The symbols move the units like this.
at | ψ σ δ ξ η
dj | nl jl ll zm gn
fg | qp lg fh qm sn
fm | dp sm sn cc dc
fl | bm rt mn mc dz
pc | mb rd ng lc lt
bp | bn pq gr dh hp
dz | hd lm cq bt sz
rm | gr mg cz pq ds
gj | mr ph fj rl zf
dp | dc tb nc zz gj
nz | zm qq jl gn tz
bl | gf rl mr tr fd
lt | zp hn cr td zq
gd | lg jf qs ft fb
dc | gj zn jm mt mr
mg | bp zj rm cn bn
zz | mt fj zn mr rl
zn | ph zz dc cm bl
lg | fb qf fg qj fm
qp | sn fb ft sm nc
cc | zz jm tb gj mt
nr | bb tr gf sg cz
jb | cc nc sm dc zz
fp | rm sg bb zj gr
fc | fh qs sf lg ft
cl | lc rg rd lt gl
cr | sb lt lc hl dl
gb | qb lp tz zg tl
bd | jl hp dh qq zb
zb | jn zm nl gb zl
ll | qq dj hp zb jj
lp | ld zl gb cg bs
hd | sz nb sd fc gd
fh | ft fg jf fb qj
cq | sd dz mc nb lb
sb | dl zp gl bz fl
dl | fl zq td dr bm
bb | cz fp fd mg pp
nc | jm dp jb zn fj
lb | qs sz bt jf fg
sz | gd sf lb fh lg
hp | nz ll bd nl zm
tr | fp mh nr jg rm
lc | gl cr ct zp td
zp | zq hl sb mn rt
qj | jb sn qm dp cc
qb | tl ld pf ng rd
fb | fm qm qp jb dp
rt | gt dr fl cq lm
cm | cj mr mt gf tr
cj | tr zf rl fd fp
ld | bs zg qb pc cl
ft | qj qp qf fm jb
mc | tt cq gt hd bt
gr | ds bp pp zh bd
qq | jj nl nz jn gb
pf | cg qb zl bs pc
cg | pc tl zg cl mb
gt | lm mc bm sd nb
rg | cr mb cl hn sb
zq | rt bz dl zt gt
qs | fg gd fc qf qp
gn | lp jn jj pf ld
jf | qf fh gd qp qm
gf | fd nr zf fp jg
sm | tb jb fm jm zn
pq | zh cn bp bd ll
dh | dj bd zh nz nl
pp | cn gr zj bn dh
sn | nc fm qj tb jm
fd | jg bb mh rm zj
mh | sg fd tr cz mg
mt | rl cm ph zf nr
bn | hp zh ds dj nz
jg | zj cz sg gr pq
jl | zb nz dj jj jn
fj | cm gj zz bl cj
mn | zt fl bz gt cq
bm | dz gt zt tt hd
dr | mc zt rt dz tt
zl | zg pf lp tl ng
hn | hl gl lt dl bz
mb | lt ct rg gl zp
tb | zn cc dp fj ph
tz | pf gb jn ld cg
gl | td sb hn zq mn
nl | gn zb qq tz lp
lm | nb tt dz lb sf
cz | pp rm jg bp cn
rd | ct cl pc cr hn
zh | ll dh bn jl qq
bs | cl ng tl mb lc
qm | sm qj fb nc tb
sf | jf fc sz fg qf
hl | bz td zp fl dr
ct | hn lc mb sb hl
bz | dr mn zq bm mc
tl | rd bs cg rg ct
zm | tz jj zb lp pf
cn | dh ds pq hp dj
mr | zf bl cm nr mh
jm | fj dc cc ph cm
zj | pq pp mg ds zh
zt | cq bm dr lm sd
zf | mh gf cj bb sg
tt | bt sd lm sz fc
td | mn dl hl rt zt
nb | sf bt hd qs jf
bt | fc lb nb gd fh
jn | zl tz gn qb zg
qf | qm ft lg sn sm
zg | ng cg ld rd rg
ng | rg pc bs ct cr
rl | nr cj bl mh bb
sg | mg jg fp pp bp
ph | bl mt gj cj gf
sd | lb hd tt sf qs
ds | bd bn cn ll jl
jj | gb gn zm zl qb

The rows follow the links: the fewer symbols apart two units are, the more alike their rows tend to be.

Here are some units, each with a row of numbers. One shown again gets a slightly different row.
qm
[-7, 40, 11, 57, 52, 110, -56, 7, -68, -9, 20, -79, -110, 47, 3, 7, 42, 7, 49, 76, -35, 10, 87, 93, 22, 34, -90, -46, -72, 86, -8, -75, -31, -19, -128, -8, -7, -80, -31, -70, -31, -87, -55, -49, -11]
sb
[-24, 32, 108, -23, -53, -47, 23, 85, -2, -83, 35, 74, 51, -85, -1, 93, 6, 91, -18, -48, -30, 87, -85, -39, -22, -32, -35, -47, 4, -83, -44, 33, 39, -16, 79, -58, -48, 77, -29, 3, -25, 47, 78, 48, -123]
gn
[110, 14, -27, -57, 59, -112, -51, -20, 34, 20, 3, -85, 110, 66, 3, -21, -19, -22, -45, 76, -14, -23, 96, -92, 23, 38, 103, 54, 40, 93, 14, 75, -76, -8, 38, 15, 12, -88, -14, 74, -13, 53, 46, -55, 30]
rg
[24, 98, 84, -48, -24, -93, -27, 63, -27, -65, 65, 32, 91, -80, 1, 72, 21, 70, -37, -11, -95, 69, -37, -77, 31, -16, 17, -20, -20, -35, -33, 60, 6, -52, 87, -44, -40, 29, -85, 35, -74, 65, 88, 20, -96]
gj
[-59, 87, -77, 38, -24, 84, -17, -59, -88, 57, 29, 33, -80, -75, 0, -65, 56, -66, 33, -50, -81, -66, -35, 73, 89, -17, -11, 20, -90, -37, 29, -56, 38, -46, -46, 42, 37, 31, -72, -31, -66, -48, -81, 19, 92]
pp
[-3, -82, -108, -17, -20, -28, 51, -80, 66, 80, -60, 30, 32, 15, 2, -98, -43, -94, -12, -55, 79, -89, -35, -26, -8, -14, 95, 77, 66, -33, 43, 21, 15, 42, 39, 59, 53, 30, 72, 45, 64, 23, -39, 21, 125]
cr
[-5, 71, 99, -34, -43, -69, -1, 75, -18, -75, 57, 58, 72, -87, -2, 85, 15, 82, -27, -34, -63, 81, -68, -60, 6, -30, -11, -32, -14, -64, -42, 47, 29, -40, 85, -54, -48, 62, -59, 19, -54, 60, 87, 39, -114]
zh
[46, -89, -89, -32, 19, -60, 24, -70, 83, 65, -61, -24, 63, 68, 3, -79, -52, -79, -27, 5, 84, -73, 29, -57, -19, 12, 110, 78, 81, 29, 37, 43, -29, 42, 33, 48, 42, -24, 76, 60, 68, 36, -13, -16, 105]
mt
[-65, 72, -83, 37, -36, 70, -9, -67, -79, 66, 22, 45, -72, -78, -2, -73, 46, -73, 29, -68, -70, -69, -54, 61, 85, -24, 1, 28, -82, -53, 37, -50, 43, -36, -30, 44, 39, 46, -63, -25, -60, -37, -81, 28, 100]
cj
[-70, 36, -103, 25, -51, 52, 20, -80, -43, 76, -2, 70, -49, -80, -3, -86, 24, -86, 21, -94, -36, -86, -79, 41, 67, -31, 33, 45, -45, -79, 41, -31, 52, -16, 2, 56, 47, 73, -31, -6, -28, -15, -76, 46, 120]
gb
[107, 47, -8, -60, 59, -118, -61, -8, 16, 6, 22, -78, 115, 45, 2, -9, -4, -6, -47, 74, -44, -8, 89, -99, 36, 35, 94, 43, 24, 90, 3, 78, -73, -24, 45, 4, 2, -83, -39, 74, -35, 58, 57, -53, 10]
tr
[-60, 0, -110, 12, -54, 29, 41, -82, -9, 81, -22, 79, -27, -65, 1, -94, 5, -94, 11, -102, 2, -88, -87, 23, 47, -35, 50, 55, -12, -85, 42, -21, 53, 2, 19, 59, 50, 76, 0, 8, 0, -6, -70, 48, 129]
fl
[-43, -44, 115, -1, -49, -5, 52, 88, 28, -86, 2, 68, 3, -39, -3, 97, -20, 97, 1, -39, 37, 94, -77, -3, -74, -30, -70, -70, 29, -76, -44, 1, 44, 22, 45, -62, -53, 69, 37, -26, 32, 15, 59, 44, -135]
ld
[90, 92, 24, -56, 38, -119, -64, 21, -14, -22, 50, -51, 118, -4, 3, 24, 14, 25, -52, 55, -86, 22, 58, -103, 49, 24, 76, 23, -4, 57, -11, 82, -54, -47, 63, -16, -12, -53, -76, 68, -70, 68, 73, -33, -35]
mc
[-34, -83, 110, 14, -24, 25, 53, 86, 43, -82, -20, 33, -31, 12, -1, 93, -30, 95, 13, -6, 78, 91, -38, 28, -100, -17, -97, -77, 41, -40, -45, -20, 27, 41, -1, -59, -52, 34, 71, -47, 64, -9, 40, 21, -129]
dj
[79, -58, -68, -44, 43, -86, -3, -53, 72, 52, -45, -58, 85, 82, 2, -60, -42, -59, -35, 42, 57, -59, 65, -75, -11, 28, 109, 72, 75, 68, 29, 55, -54, 32, 33, 36, 32, -62, 52, 70, 44, 45, 13, -38, 84]
sm
[-19, 76, -16, 56, 42, 107, -61, -14, -91, 12, 33, -55, -112, 13, 1, -15, 56, -15, 44, 49, -67, -12, 65, 95, 54, 26, -72, -29, -96, 63, 3, -72, -16, -38, -118, 11, 6, -59, -62, -65, -54, -82, -65, -37, 19]
qp
[-5, 18, 26, 57, 59, 108, -48, 14, -52, -19, 10, -82, -109, 62, 3, 19, 34, 22, 46, 84, -19, 18, 91, 92, 4, 35, -97, -50, -61, 87, -8, -72, -34, -9, -130, -12, -10, -83, -17, -73, -16, -85, -44, -51, -26]
nr
[-62, 9, -110, 18, -57, 34, 36, -84, -18, 82, -19, 78, -35, -71, 0, -92, 10, -92, 11, -101, -8, -88, -87, 31, 49, -34, 43, 54, -21, -83, 42, -23, 56, -4, 16, 57, 52, 78, -6, 5, -8, -7, -73, 50, 126]
bl
[-68, 54, -98, 29, -49, 59, 8, -73, -58, 72, 9, 67, -59, -84, -1, -84, 37, -83, 24, -84, -51, -81, -71, 51, 75, -29, 20, 40, -63, -69, 39, -37, 50, -28, -8, 50, 44, 65, -46, -10, -42, -25, -80, 43, 113]
fg
[1, -22, 45, 51, 58, 101, -32, 37, -25, -37, -1, -81, -98, 83, 5, 43, 14, 41, 42, 89, 18, 37, 90, 84, -35, 37, -109, -62, -32, 86, -19, -65, -34, 11, -120, -25, -22, -82, 18, -71, 15, -80, -29, -52, -56]

Each walk starts at a row. The symbols on each line, taken left to right, move it on to the next unit.
Each answer is a row, close to the row of the unit it stands for.
[3, -86, -106, -17, -16, -37, 48, -79, 69, 79, -66, 22, 35, 25, -1, -90, -46, -88, -14, -46, 81, -87, -26, -31, -13, -11, 97, 79, 71, -26, 43, 23, 9, 45, 39, 55, 51, 23, 75, 48, 67, 26, -34, 13, 126]
ψ δ ξ δ δ ψ δ η [106, 4, -33, -55, 63, -109, -41, -25, 42, 24, -3, -84, 109, 73, 3, -29, -23, -30, -43, 73, -2, -28, 94, -95, 16, 41, 102, 57, 49, 96, 16, 72, -74, -5, 35, 17, 16, -89, -3, 73, -3, 51, 41, -57, 37]
η ψ σ η ψ η ψ ψ [-33, -86, 111, 17, -17, 31, 51, 86, 44, -81, -25, 26, -31, 20, 0, 95, -29, 92, 12, 2, 79, 90, -30, 28, -101, -12, -97, -76, 39, -28, -44, -22, 24, 44, -12, -60, -54, 28, 72, -47, 66, -14, 38, 14, -127]
[-45, 98, -53, 52, 4, 99, -46, -44, -102, 41, 39, -6, -102, -44, -2, -47, 60, -46, 43, -5, -90, -42, 8, 85, 86, 4, -40, -2, -107, 13, 22, -65, 14, -49, -81, 31, 22, -8, -82, -49, -76, -65, -80, -5, 62]
η η ψ ψ ξ [17, -91, -104, -25, -4, -45, 39, -79, 75, 75, -67, 5, 45, 40, 0, -88, -49, -90, -18, -29, 85, -86, -7, -38, -18, -2, 104, 78, 76, -6, 41, 32, -3, 44, 38, 55, 47, 9, 75, 55, 69, 30, -31, 5, 118]
ψ δ σ σ [54, -83, -85, -34, 22, -68, 18, -65, 80, 66, -56, -34, 67, 73, 1, -74, -50, -76, -30, 13, 79, -70, 36, -61, -21, 16, 110, 79, 83, 39, 37, 43, -33, 40, 35, 47, 41, -34, 69, 62, 64, 39, -8, -21, 103]
[32, 103, 77, -49, -19, -94, -30, 62, -30, -59, 66, 24, 93, -73, 1, 63, 21, 68, -40, -4, -96, 62, -27, -81, 32, -12, 22, -15, -22, -28, -33, 64, -2, -52, 87, -43, -36, 21, -89, 39, -78, 68, 90, 12, -92]
δ ξ ξ ξ δ [-39, -34, 114, -4, -54, -9, 52, 89, 27, -85, 6, 69, 11, -44, -4, 98, -17, 95, -4, -41, 33, 96, -82, -8, -69, -30, -65, -66, 29, -80, -45, 8, 43, 18, 47, -63, -51, 73, 29, -23, 27, 23, 58, 43, -133]
η σ ξ δ ψ σ [-2, -64, 72, 44, 41, 83, -3, 59, 7, -53, -17, -56, -83, 87, 2, 63, -10, 61, 34, 73, 62, 61, 66, 70, -71, 25, -114, -74, 3, 67, -30, -55, -25, 33, -97, -39, -34, -60, 56, -69, 50, -65, -7, -36, -85]
[-17, -73, -115, -12, -34, -18, 53, -83, 55, 82, -58, 46, 18, -1, -1, -95, -37, -98, -6, -68, 70, -94, -47, -19, -4, -21, 87, 75, 55, -48, 45, 13, 25, 38, 40, 59, 54, 49, 64, 40, 57, 21, -47, 28, 131]
δ δ σ σ ξ σ ξ [73, -69, -75, -42, 39, -79, -1, -55, 76, 56, -50, -54, 83, 85, 2, -64, -44, -65, -33, 35, 63, -62, 61, -69, -15, 27, 109, 75, 78, 60, 33, 54, -50, 35, 31, 39, 33, -58, 57, 66, 50, 40, 10, -35, 86]
η δ ψ σ ξ ξ [41, 106, 71, -50, -11, -101, -38, 58, -27, -55, 68, 13, 101, -69, -2, 63, 25, 65, -42, 3, -99, 61, -15, -89, 38, -7, 28, -11, -23, -12, -31, 65, -8, -54, 86, -40, -33, 13, -89, 48, -81, 69, 88, 8, -88]
[80, 104, 43, -62, 25, -118, -61, 35, -18, -35, 61, -33, 119, -24, 3, 37, 20, 35, -51, 41, -95, 33, 38, -101, 47, 14, 62, 12, -10, 38, -18, 76, -40, -51, 70, -24, -20, -35, -83, 61, -79, 68, 80, -22, -49]
σ σ σ ξ ψ [-15, 52, 106, -29, -51, -60, 13, 79, -11, -76, 44, 69, 60, -86, -4, 90, 9, 88, -26, -41, -49, 86, -76, -50, -6, -33, -20, -40, -6, -76, -43, 41, 36, -27, 82, -55, -47, 72, -45, 11, -40, 52, 82, 43, -120]
δ δ η ξ ξ [-34, -90, 109, 21, -16, 39, 43, 88, 44, -78, -25, 17, -37, 30, -2, 92, -29, 92, 12, 8, 81, 89, -19, 32, -103, -5, -96, -81, 39, -20, -42, -26, 20, 45, -21, -59, -48, 21, 74, -50, 67, -20, 32, 11, -125]
[-60, 92, -73, 44, -21, 86, -23, -59, -94, 55, 34, 25, -83, -67, 0, -64, 58, -64, 36, -43, -85, -59, -29, 73, 93, -12, -16, 16, -96, -28, 32, -60, 35, -48, -51, 40, 32, 26, -76, -33, -71, -49, -84, 16, 85]
ξ ξ δ η δ [-34, -52, -115, -3, -44, -5, 54, -85, 35, 84, -50, 60, 3, -25, 1, -99, -26, -98, 0, -88, 51, -92, -68, -2, 9, -29, 79, 72, 38, -67, 45, 1, 40, 29, 39, 58, 52, 64, 46, 27, 40, 15, -52, 39, 130]
ψ ψ δ σ δ η [69, -75, -81, -38, 35, -79, 6, -61, 79, 57, -53, -49, 76, 82, 1, -68, -48, -65, -31, 31, 67, -63, 56, -68, -17, 22, 113, 74, 82, 53, 34, 53, -45, 38, 32, 45, 35, -49, 62, 66, 58, 40, 2, -33, 93]
[-16, -89, 91, 35, 23, 65, 19, 71, 29, -70, -25, -30, -67, 72, -1, 78, -25, 77, 30, 49, 79, 74, 33, 54, -92, 15, -111, -77, 24, 35, -37, -47, -8, 46, -70, -49, -39, -31, 73, -65, 66, -49, 10, -19, -106]
σ ξ η ξ [-26, 85, -29, 55, 34, 110, -58, -24, -101, 23, 38, -40, -107, -6, -1, -24, 61, -22, 45, 34, -77, -25, 48, 95, 70, 18, -62, -20, -102, 48, 11, -71, -9, -43, -106, 11, 12, -43, -71, -62, -66, -78, -72, -29, 35]
σ σ ψ ξ σ [-66, 63, -93, 32, -42, 60, 2, -69, -66, 70, 10, 61, -61, -84, 0, -78, 39, -80, 28, -79, -59, -76, -64, 55, 79, -28, 14, 36, -66, -64, 39, -40, 51, -33, -18, 49, 45, 60, -53, -18, -44, -30, -78, 39, 109]
